Below are the code and all the weights of a small trained network. Each question names an input and a target symbol and asks about switching units off, where a switched-off unit gives its printed mean instead of its output.

import numpy as np


def w(rows, s, z=0):
    codes = np.array(rows[::2]) - 128.0
    scale = np.full(codes.shape[1], s)
    scale[-1] = z or s
    return codes * scale


def f(y):
    return np.maximum(y, 0)


def softmax(a):
    e = np.exp(a - a.max(-1, keepdims=True))
    return e / e.sum(-1, keepdims=True)


def log_softmax(a):
    a = a - a.max(-1, keepdims=True)
    return a - np.log(np.exp(a).sum(-1, keepdims=True))


def net(x, mask):
    ids = ['αβδζθλμξπστφ'.index(c) for c in x.split()]
    T = len(ids)
    res = E[ids] + P[:T]
    u = 0
    for l in range(3):
        r = res
        for j in range(2):
            rows = slice(3 * j, 3 * j + 3)
            q, k, v = (r @ M[l][rows].T for M in (Q, K, V))
            z = softmax(np.where(np.tri(T) > 0, q @ k.T / 3**0.5, -1e9)) @ v
            o = O[l][rows]
            res = res + np.where(mask[u + j], z, o[:, -1]) @ o[:, :-1]
        u += 2
        y = f(res @ A[l][:, :-1].T + A[l][:, -1])
        res = res + np.where(mask[u : u + 4], y, B[l][:, -1]) @ B[l][:, :-1]
        u += 4
    return log_softmax(res[-1] @ U[:, :-1].T + U[:, -1])


Q, K, V, O, A, B = {}, {}, {}, {}, {}, {}
E = w([
[200,5,146],'α',
[106,113,167],'β',
[124,167,145],'δ',
[71,102,150],'ζ',
[115,108,133],'θ',
[183,140,151],'λ',
[192,186,76],'μ',
[136,44,108],'ξ',
[179,132,73],'π',
[209,139,170],'σ',
[65,206,182],'τ',
[110,113,113],'φ',
],0.013)
P = w([
[178,127,26],'0',
[119,116,253],'1',
[118,118,218],'2',
[83,106,181],'3',
[129,124,193],'4',
[127,121,185],'5',
[143,127,179],'6',
[139,132,173],'7',
[137,132,170],'8',
[145,136,166],'9',
[146,156,158],'10',
],0.0055)
Q[0] = w([
[3,194,144],'0.h1',
[36,169,67],'0.h1',
[87,164,150],'0.h1',
[55,222,103],'0.h2',
[106,126,120],'0.h2',
[90,162,162],'0.h2',
],0.0047)
K[0] = w([
[132,254,142],'0.h1',
[92,119,119],'0.h1',
[90,119,199],'0.h1',
[100,243,102],'0.h2',
[130,163,85],'0.h2',
[175,223,193],'0.h2',
],0.0048)
V[0] = w([
[191,75,191],'0.h1',
[87,86,173],'0.h1',
[155,136,253],'0.h1',
[76,117,132],'0.h2',
[89,140,84],'0.h2',
[92,118,198],'0.h2',
],0.0061)
O[0] = w([
[183,6,193,253],'0.h1',
[117,143,201,155],'0.h1',
[155,100,252,237],'0.h1',
[134,198,180,98],'0.h2',
[49,223,81,58],'0.h2',
[177,173,238,160],'0.h2',
],0.0039,0.0019)
A[0] = w([
[58,92,152,252],'0.n1',
[84,134,97,168],'0.n2',
[133,189,253,129],'0.n3',
[179,161,202,55],'0.n4',
],0.0054,0.0044)
B[0] = w([
[146,131,228,254],'0.n1',
[99,163,141,144],'0.n2',
[1,91,62,211],'0.n3',
[56,180,117,146],'0.n4',
],0.0095,0.0044)
Q[1] = w([
[124,164,136],'1.h1',
[143,57,84],'1.h1',
[150,175,111],'1.h1',
[254,45,87],'1.h2',
[241,132,77],'1.h2',
[94,98,122],'1.h2',
],0.0078)
K[1] = w([
[168,134,131],'1.h1',
[81,139,160],'1.h1',
[148,110,124],'1.h1',
[254,93,129],'1.h2',
[216,42,102],'1.h2',
[113,161,148],'1.h2',
],0.011)
V[1] = w([
[97,137,123],'1.h1',
[142,198,9],'1.h1',
[94,184,29],'1.h1',
[100,130,27],'1.h2',
[171,254,105],'1.h2',
[125,180,55],'1.h2',
],0.0063)
O[1] = w([
[119,121,102,121],'1.h1',
[73,173,28,1],'1.h1',
[58,98,65,25],'1.h1',
[79,128,56,31],'1.h2',
[67,253,140,32],'1.h2',
[77,177,69,29],'1.h2',
],0.0048)
A[1] = w([
[220,78,47,181],'1.n1',
[126,124,159,66],'1.n2',
[94,2,210,117],'1.n3',
[77,27,185,255],'1.n4',
],0.0061,0.004)
B[1] = w([
[175,30,56,157],'1.n1',
[28,26,163,139],'1.n2',
[121,203,4,248],'1.n3',
[253,248,108,253],'1.n4',
],0.0062,0.011)
Q[2] = w([
[123,60,18],'2.h1',
[137,99,10],'2.h1',
[90,156,195],'2.h1',
[129,148,129],'2.h2',
[146,129,160],'2.h2',
[136,133,157],'2.h2',
],0.012)
K[2] = w([
[155,195,255],'2.h1',
[234,195,224],'2.h1',
[63,162,78],'2.h1',
[120,125,120],'2.h2',
[114,108,154],'2.h2',
[125,108,153],'2.h2',
],0.012)
V[2] = w([
[70,244,37],'2.h1',
[172,254,174],'2.h1',
[73,135,197],'2.h1',
[80,95,130],'2.h2',
[96,96,76],'2.h2',
[70,86,102],'2.h2',
],0.0096)
O[2] = w([
[81,2,118,138],'2.h1',
[48,159,18,141],'2.h1',
[174,134,53,7],'2.h1',
[178,123,149,61],'2.h2',
[167,156,155,84],'2.h2',
[158,117,152,49],'2.h2',
],0.0085,0.012)
A[2] = w([
[120,111,172,184],'2.n1',
[2,95,214,2],'2.n2',
[190,130,185,131],'2.n3',
[71,167,142,172],'2.n4',
],0.008,0.0089)
B[2] = w([
[111,79,106,253],'2.n1',
[254,224,8,226],'2.n2',
[77,164,187,250],'2.n3',
[117,172,65,241],'2.n4',
],0.0087,0.0052)
U = w([
[90,173,192,5],'α',
[122,199,18,163],'β',
[20,81,90,172],'δ',
[69,163,58,94],'ζ',
[108,108,144,136],'θ',
[143,128,157,198],'λ',
[206,78,72,31],'μ',
[120,104,208,88],'ξ',
[214,76,160,77],'π',
[253,208,101,105],'σ',
[32,90,101,103],'τ',
[50,27,194,254],'φ',
],0.0061,0.0047)

Each question gives the input, a string of symbols that net reads in full, and the target symbol t.
The units are the heads (3 rows each of Q, K, V and O) and the neurons (one row each of A and B). Each row of codes is followed by its name. A weight is (code - 128) times the scale printed after its matrix; where a second scale follows, it is the last column's (O, A, B and U).
mask holds one flag per unit, layer by layer, with each layer's heads first. A switched-off unit (its flag False) gives its mean, the last column of its rows in O or B, instead of its output. The means were averaged over made-up inputs and are rounded, as every weight is.
A unit's drop is (log p(t) with every unit on - log p(t) with that unit switched off) / (log p(t) with every unit on - log p(t) with every unit switched off).
The circuit of an input: a set's keep is (log p(t) with only the set's units on - log p(t) with every unit switched off) / (log p(t) with every unit on - log p(t) with every unit switched off). Starting from the 12 units with the biggest drops (on a tie, the unit counted first), units are removed one at a time, each time the one whose removal leaves the highest keep (on an exact tie, the one counted first), for as long as the keep stays at least 0.8.
circuit, biggest first: the units of the circuit, biggest drop first
top k neurons: the k neurons with the biggest drops, biggest first
k most important neurons of layer l: the k neurons of layer l with the biggest drops, biggest first
input β ζ σ ζ θ, target β: top neuron => [1.n3]
input θ σ μ θ β ζ β α δ μ ξ, target σ: circuit, biggest first => [2.h1, 0.n3, 1.h2]
input φ ζ ξ β λ τ μ σ φ φ ζ, target φ: circuit, biggest first => [0.h1, 2.h1, 1.h1]
input α π φ ξ φ β λ τ ζ, target α: top 4 neurons => [1.n1, 0.n1, 2.n3, 2.n2]
input φ θ λ, target φ: top 2 neurons => [1.n4, 1.n3]
input β φ α ζ μ λ, target β: top 3 neurons => [1.n4, 0.n3, 1.n3]
input τ μ β φ φ λ δ, target δ: circuit, biggest first => [2.h1, 1.h2, 0.h1, 1.h1]
input α β σ α β α μ α μ α, target σ: circuit, biggest first => [2.h1, 1.h2]
input σ δ φ, target σ: top 2 neurons => [1.n3, 1.n4]
input β β β τ φ α μ λ φ β, target β: circuit, biggest first => [2.h1, 0.n3]
input σ ξ α δ β, target σ: top 4 neurons => [1.n3, 1.n4, 0.n1, 0.n3]
input σ β φ φ, target σ: top 2 neurons => [1.n3, 0.n1]
input π δ α φ λ φ μ τ ζ ξ λ, target π: top 2 neurons => [2.n2, 1.n4]
input σ α λ τ δ ξ β, target σ: circuit, biggest first => [2.h1]
input φ β α θ β ξ, target σ: circuit, biggest first => [2.h1, 1.h2]
input φ φ β σ δ α π β π ζ δ, target φ: circuit, biggest first => [0.h1, 2.h1, 1.h1]
input α α β θ μ δ ζ ζ τ, target σ: top 2 neurons => [2.n2, 1.n1]
input α φ μ ξ ζ, target α: 2 most important neurons of layer 1 => [1.n1, 1.n3]
input α λ φ λ τ β μ θ μ β, target α: top 3 neurons => [1.n1, 1.n3, 2.n3]
input σ β λ α δ φ π μ θ, target σ: 3 most important neurons of layer 1 => [1.n3, 1.n1, 1.n4]
